Below are the code and all the weights of a small trained network. Each question names an input and a target symbol and asks about switching units off, where a switched-off unit gives its printed mean instead of its output.

import numpy as np


def w(rows, s, z=0):
    codes = np.array(rows[::2]) - 128.0
    scale = np.full(codes.shape[1], s)
    scale[-1] = z or s
    return codes * scale


def norm(h):
    return h / np.sqrt((h * h).mean(-1, keepdims=True) + 1e-5)


def f(y):
    return np.maximum(y, 0)


def softmax(a):
    e = np.exp(a - a.max(-1, keepdims=True))
    return e / e.sum(-1, keepdims=True)


def log_softmax(a):
    a = a - a.max(-1, keepdims=True)
    return a - np.log(np.exp(a).sum(-1, keepdims=True))


def net(x, mask):
    ids = ['αεηθλσφ'.index(c) for c in x.split()]
    T = len(ids)
    res = E[ids] + P[:T]
    r = norm(res)
    for j in range(3):
        rows = slice(3 * j, 3 * j + 3)
        q, k, v = (r @ M[0][rows].T for M in (Q, K, V))
        z = softmax(np.where(np.tri(T) > 0, q @ k.T / 3**0.5, -1e9)) @ v
        o = O[0][rows]
        res = res + np.where(mask[j], z, o[:, -1]) @ o[:, :-1]
    y = f(norm(res) @ A[0][:, :-1].T + A[0][:, -1])
    res = res + np.where(mask[3:19], y, B[0][:, -1]) @ B[0][:, :-1]
    return log_softmax(norm(res)[-1] @ U[:, :-1].T + U[:, -1])


Q, K, V, O, A, B = {}, {}, {}, {}, {}, {}
E = w([
[160,177,184],'α',
[85,80,165],'ε',
[4,181,94],'η',
[154,139,111],'θ',
[91,56,141],'λ',
[121,225,172],'σ',
[112,81,153],'φ',
],0.013)
P = w([
[152,197,107],'0',
[203,244,205],'1',
[160,193,244],'2',
[123,129,254],'3',
[152,141,181],'4',
[135,148,182],'5',
[133,141,203],'6',
[162,153,222],'7',
[127,180,236],'8',
[158,175,229],'9',
],0.0063)
Q[0] = w([
[146,66,64],'head 0',
[131,124,193],'head 0',
[158,119,1],'head 0',
[129,106,126],'head 1',
[79,165,46],'head 1',
[122,126,169],'head 1',
[51,121,53],'head 2',
[193,114,143],'head 2',
[190,158,135],'head 2',
],0.011)
K[0] = w([
[230,96,197],'head 0',
[172,103,77],'head 0',
[184,50,109],'head 0',
[172,156,107],'head 1',
[161,171,142],'head 1',
[73,228,125],'head 1',
[133,159,254],'head 2',
[138,148,159],'head 2',
[133,190,160],'head 2',
],0.01)
V[0] = w([
[144,119,61],'head 0',
[49,117,140],'head 0',
[7,166,96],'head 0',
[94,72,34],'head 1',
[127,180,116],'head 1',
[78,158,176],'head 1',
[122,118,205],'head 2',
[194,63,163],'head 2',
[87,91,128],'head 2',
],0.016)
O[0] = w([
[101,121,134,59],'head 0',
[196,24,178,168],'head 0',
[104,2,152,197],'head 0',
[140,132,208,8],'head 1',
[105,69,70,134],'head 1',
[164,104,70,208],'head 1',
[197,156,44,207],'head 2',
[174,218,185,126],'head 2',
[111,207,154,124],'head 2',
],0.0092,0.012)
A[0] = w([
[67,84,45,132],'neuron 0',
[144,69,108,89],'neuron 1',
[167,71,157,73],'neuron 2',
[76,162,176,254],'neuron 3',
[113,38,93,134],'neuron 4',
[100,118,103,105],'neuron 5',
[131,125,242,170],'neuron 6',
[55,139,63,241],'neuron 7',
[9,144,126,105],'neuron 8',
[141,119,128,98],'neuron 9',
[95,153,195,203],'neuron 10',
[127,95,87,141],'neuron 11',
[169,140,131,80],'neuron 12',
[176,168,127,116],'neuron 13',
[171,127,75,173],'neuron 14',
[115,61,165,108],'neuron 15',
],0.014,0.0033)
B[0] = w([
[90,109,152,225],'neuron 0',
[113,25,138,209],'neuron 1',
[184,92,104,193],'neuron 2',
[90,153,254,134],'neuron 3',
[86,130,121,255],'neuron 4',
[84,111,154,145],'neuron 5',
[38,113,145,147],'neuron 6',
[74,138,169,194],'neuron 7',
[97,140,141,133],'neuron 8',
[131,132,137,138],'neuron 9',
[109,126,247,134],'neuron 10',
[156,74,166,204],'neuron 11',
[96,165,129,152],'neuron 12',
[158,107,122,182],'neuron 13',
[148,150,177,239],'neuron 14',
[212,151,37,194],'neuron 15',
],0.0073,0.0085)
U = w([
[165,90,158,3],'α',
[187,122,165,73],'ε',
[109,189,59,164],'η',
[53,195,178,152],'θ',
[141,188,171,112],'λ',
[134,188,251,244],'σ',
[78,107,113,149],'φ',
],0.012,0.0047)

Each question gives the input, a string of symbols that net reads in full, and the target symbol t.
The units are the heads (3 rows each of Q, K, V and O) and the neurons (one row each of A and B). Each row of codes is followed by its name. A weight is (code - 128) times the scale printed after its matrix; where a second scale follows, it is the last column's (O, A, B and U).
mask holds one flag per unit, heads first, then neurons. A switched-off unit (its flag False) gives its mean, the last column of its rows in O or B, instead of its output. The means were averaged over made-up inputs and are rounded, as every weight is.
A unit's drop is (log p(t) with every unit on - log p(t) with that unit switched off) / (log p(t) with every unit on - log p(t) with every unit switched off).
The circuit of an input: a set's keep is (log p(t) with only the set's units on - log p(t) with every unit switched off) / (log p(t) with every unit on - log p(t) with every unit switched off). Starting from the 12 units with the biggest drops (on a tie, the unit counted first), units are removed one at a time, each time the one whose removal leaves the highest keep (on an exact tie, the one counted first), for as long as the keep stays at least 0.8.
units of the circuit, in order: the units of the circuit, biggest drop first
k most important neurons: the k neurons with the biggest drops, biggest first
heads that matter: for each layer, one digit per head in row order, 1 if its drop is at least 0.15 and else 0, layers parted by /
drop of u: that unit's drop, to one decimal
input λ λ ε, target σ: heads that matter	011
input θ λ λ, target θ: heads that matter	100
input λ ε λ, target σ: units of the circuit, in order	(head 2; head 1)
input θ α φ σ, target θ: units of the circuit, in order	(head 0; head 2; neuron 7)
input α α ε ε φ, target η: units of the circuit, in order	(head 0)
input λ θ α ε, target σ: units of the circuit, in order	(head 0; head 1; head 2)
input θ λ α ε, target θ: units of the circuit, in order	(head 0; neuron 7; neuron 15)
input θ α α, target θ: heads that matter	101
input λ ε σ, target σ: units of the circuit, in order	(neuron 15; head 2)
input λ α λ, target σ: units of the circuit, in order	(head 1; head 2)
input λ α φ, target σ: drop of head 1	0.4
input λ α α α α λ, target η: drop of head 0	1.3
input α σ φ, target η: drop of head 0	0.8
input λ α α, target σ: drop of head 2	0.2
input λ α α α ε, target η: most important neuron	(neuron 11)
